[129 141 120 104 118 156 135] → 141
[105 144 126 110 139 128 109] → 144
[135 112 123 105 142 110] → 112
[126 128 129 132 133 151] → 128
[149 127 140 132] → 127
[116 133 102 120 134] → 133
---
{"in": [133, 158, 111, 137, 119], "out": 133}
{"in": [129, 132, 132, 124, 151, 147], "out": 129}
{"in": [148, 119, 133, 104, 157], "out": 148}
{"in": [135, 152, 119, 105, 143, 113], "out": 135}
{"in": [113, 147, 150, 128], "out": 113}
{"in": [121, 114, 113, 108, 121, 125, 106], "out": 121}
---
[[105 135 106 128 119 118]
 [104 135 106 127 119 118]
 [101 136 107 127 118 118]] ans = 136

[[153 129 114 130]
 [125 114 123 130]
 [139 129 129 133]] ans = 129

[[131 138 112 124 131]
 [132 114 114 109 133]
 [128 123 102 139 119]] ans = 123

[[133 126 129 121 120 125 131]
 [142 121 123 127 136 127 122]
 [118 118 121 127 150 122 137]] ans = 118

[[135 124 146 139 148]
 [128 132 136 139 106]
 [120 123 135 135 100]] ans = 123

[[139 134 139 119 142 119 126]
 [122 121 104 137 113 126 121]
 [138 135 141 122 138 115 133]] ans = 135

[[137 123 116 126 113]
 [125 120 119 113 104]
 [135 124 128 139 129]] ans = 124

[[117 109 104 135 136]
 [139 123 138 115 141]
 [121 107 145 119 126]] ans = 107

[[136 136 144 119 132 134]
 [130 132 107 128 126 133]
 [125 116 116 118 124 119]] ans = 116

[[117 145 104 110 103]
 [104 120 133 124 120]
 [133 106 136 139 136]] ans = 106
---
[[131 136 132 136 133 127 135]
 [130 133 123  99 126 129 129]
 [125 139 128 150 118 129 129]]	128

[[110 110 156 152 110 149]
 [121 118 145 143 131 149]
 [118 145 128 118 147 132]]	128

[[111 139 114 119 151 125]
 [142 120 137 137 111 128]
 [125 139 134 129 131 125]]	134

[[131 113 133 128 129 128 128]
 [147 110 130 120 127 134 133]
 [122 114 137 155 135 125 125]]	137

[[130 133 138 135 128]
 [130 129 131 135 128]
 [150 129 129 131 129]]	129

[[125 121 123 142 122 132 120]
 [134 129 130 122 131 128 131]
 [150 129 136 105 135 106 140]]	136

[[126 115 107 132 117 120 122]
 [128 133 132 122 132 129 127]
 [123 116 120 131 121 128 125]]	120
---
[108 146 133 127 135 153 134]
153, 108

[150 114 112 146 122 127]
150, 112

[116 149 108 128 120]
149, 108

[149 135 124 125]
149, 124

[113 131 145 106 127 117]
145, 106

[[125 126 120 128 127 125]
 [113 112 128 102 109 113]
 [127 128 121 132 130 127]]
132, 102

[[126 131 127 122 133 130]
 [103 115 152 114 119 104]]
152, 103
---
[[130 130 124 129 129]
 [134 136 115 138 132]
 [119 152 112 112 140]] ⇒ 112

[128 157 132 144 122] ⇒ 144

[[115 110 115  99]
 [121 103 121 146]] ⇒ 121

[[128 128 128 127]
 [131 103 128 108]
 [128 128 128 128]] ⇒ 128

[155 122 147 139 139] ⇒ 139

[[121 129 132 111]
 [129 113 138 156]] ⇒ 138

[122 125 129 119 149] ⇒ 119

[[149 116 122 103 118]
 [133 139 133 135 146]
 [123 113 129 116 107]] ⇒ 116
---
[[128 128 133 137 127 150 133 128 144 142 146]
 [126 127 135 132 134 128 128 127 134 134 136]
 [151 144 126 127 127 141 144 141 127 127 127]
 [126 127 144 148 126 144 133 127 150 150 152]
 [128 131 143 142 127 147 138 129 139 139 139]] Out: 126

[[127 126 138 125 124 130 131 129 135 128 125 131 132 126 126 129]
 [128 127 132 127 126 129 129 128 130 128 127 129 129 125 127 128]
 [128 130 125 129 129 128 128 129 127 128 129 128 128 134 129 127]
 [126 126 142 124 124 130 133 130 138 128 124 133 134 128 125 129]
 [126 126 141 124 124 130 133 130 137 128 124 133 134 128 125 129]
 [128 128 129 128 127 129 128 128 128 128 128 128 128 127 128 128]
 [128 130 125 129 129 128 128 129 127 128 129 128 128 134 129 127]
 [125 138 120 128 133 127 129 137 130 129 132 133 129 156 130 124]
 [127 132 123 129 131 128 128 131 128 128 130 129 128 140 130 126]] Out: 128

[[137 133 115 146 107 114 117 126]
 [123 147 134 119 138 139 123 103]
 [126 150 125 126 128 138 117 103]
 [121 127 147 117 153 131 136 118]
 [130 149 117 135 118 132 113 107]
 [122 117 145 123 155 125 140 128]
 [123 108 138 131 151 120 140 138]
 [125 105 126 138 144 119 137 146]
 [121 138 143 116 148 137 130 109]
 [134 142 113 142 110 123 113 116]] Out: 123

[[132 122 134 126 132 121 130 128 131 134]
 [138 145 154 139 130 117 135 133 142 144]
 [126  98 112 113 132 123 126 122 119 120]
 [128 140 132 130 130 137 125 134 131 135]
 [125 139 127 135 121 131 128 127 128 122]] Out: 138

[[127 141 128 133 120 122]
 [127 133 130 123 128 134]
 [128 133 111 124 129 109]
 [124 127 129 133 128 114]
 [130 103 131 124 140 145]] Out: 127

[[127 154 127 147 130 136 133 130 128 139 127 127 128 156 126 126]
 [127 145 127 136 126 150 126 146 127 150 138 127 127 154 130 131]
 [135 127 135 127 130 131 129 133 134 129 133 135 135 126 133 133]
 [127 136 128 135 133 130 133 129 127 130 128 128 127 133 127 127]
 [137 128 139 131 139 126 137 126 133 126 127 138 132 126 127 127]
 [127 145 128 144 142 126 143 126 126 127 126 127 126 137 127 127]
 [137 134 139 139 149 127 148 127 129 127 127 138 128 126 126 126]
 [128 127 128 127 126 143 126 144 130 139 142 129 132 129 138 139]
 [126 155 126 153 145 126 148 127 127 127 127 126 128 147 127 127]
 [141 127 140 127 126 140 126 146 146 134 147 142 149 127 147 147]] Out: 127

[[133 118 124 121 144 115 124 123 122 126 133 114 121 148 128 136]
 [115 123 133 124 144 143 121 118 109 120 122 124 131 133 138 122]
 [121 123 130 152 122 137 118 139 125 113 133 130 136 112 108 120]
 [133 123 131 138 126 126 135 137 133 134 113 124 115 130 130 146]
 [115 128 115 121 126 134 127 116 126 133 135 114 135 124 136 124]
 [150 127 126 133 141 125 141 118 128 145 132 110 127 118 125 146]
 [114 111 131 137 136 137 118 122 138 112 109 126 138 130 111 133]
 [138 138 131 136 127 129 108 141 129 143 117 128 114 143 135 138]] Out: 115
---
[[133 135 127 143 103 139]
 [112 144 115 137 114 121]
 [123 135 127 133 120 127]]
133

[[105 152 141 152 148 105 145]
 [151 104 114 104 109 152 111]
 [104 107 152 108 150 104 151]]
105

[[104 108 103 111 115 108 143]
 [150 149 152 111 109 151 129]
 [117 149 123 138 124 149 104]]
104

[[132 114 122 148 155 129 136]
 [131 129 130 132 131 130 129]
 [132 115 123 147 153 129 135]]
132

[[152 129 127 125]
 [153 125 123 128]
 [147 109 128 144]]
152

[[123 122 113 111 122]
 [134 126 151 133 140]
 [135 126 128 123 123]]
123

[[137 121 144 111 126]
 [131 149 120 123 138]
 [133 155 118 119 142]]
137

[[115 130 109 133 134 147 141]
 [131 129 139 150 102 109 103]
 [114 144 117 138 141 133 141]]
115
---
[[116 126 129 148]
 [123 147 112 132]
 [139 100 146 139]] Out: 126

[121 152 145 130 112 108 103] Out: 112

[124 129 129 121 152 129] Out: 121

[[129 126 127 137]
 [144 128 127 157]
 [126 155 152 126]] Out: 126

[[134 120 128 121 128 120 121]
 [149 125 130 109 126 116 111]
 [127 124 133 138 124 132 151]] Out: 128

[[106 128 138 132 122]
 [153 143 127 154 114]
 [140 128 126 145 119]] Out: 138

[105 143 110 147 102 117] Out: 147

[[123 131 117 154]
 [131 132 119 147]] Out: 131
---
[[140 142 113 131 131 127 103]
 [123 154 140 138 135 123 144]] result: 140

[130 126 104 133 152 101 124] result: 104

[154 117 129 123 104 114 103] result: 129

[130 141 151 123 119 121 102] result: 151

[117 139 138 151 118 131 128] result: 138

[117 118 119 114 156 157 126] result: 119

[101 107 133 117 136 133 141] result: 133
---
[[105 118 127 121 125]
 [105 129 128 126 115]]: 129

[[138 138 143 133]
 [154 154 146 109]
 [136 135 136 113]]: 154

[[110 113 111 109 110 110 115]
 [120 119 121 118 122 126 119]
 [152 148 148 148 139 133 152]]: 119

[[119 112 100 106 145]
 [105 116 117 110 107]
 [132 150 156 151 154]]: 116

[[139 111 108 143 108 118]
 [144 104 114 147 116 125]
 [140 116 112 146 112 113]]: 104

[[122 117 130 123]
 [107 118 149 114]
 [117 128 136 120]]: 118

[[134 140 127 115 132 116 122]
 [109 139 110 136 125 140 138]
 [133 127 129 101 138 120 127]]: 139

[[130 127 155 126]
 [123 128 130 120]]: 128

[[131 114 135 153 117]
 [141 138 108 119 138]]: 138

[[144 147 149 137]
 [128 124 151 140]]: 124
---
[137 105 112 111] => 137
[109 122 152 113] => 109
[111 128 102 130] => 111
[127 123 107 119] => 127
[130 150 144 105] => 130
[103 101 135 128] => 103
---
[[130 132 137 136 133 132 137]
 [136 141 132 140 133 135 133]
 [129 130 141 134 149 140 134]] value 149

[[114 109 117 133 121 150]
 [114 109 117 133 121 150]
 [114 107 117 133 121 150]] value 133

[[128 129 127 139 128]
 [128 129 127 131 127]
 [128 155 148 127 132]] value 148

[[127 135 134 114 129 118 131]
 [133 123 122 147 125 151 128]
 [138 127 127 141 124 156 134]] value 124

[[150 134 145 145 132]
 [125 114 126 138 108]
 [107 144 142 131 144]] value 142

[[129 139 122 127 124]
 [129 139 143 127 119]
 [148 119 113 155 129]] value 113
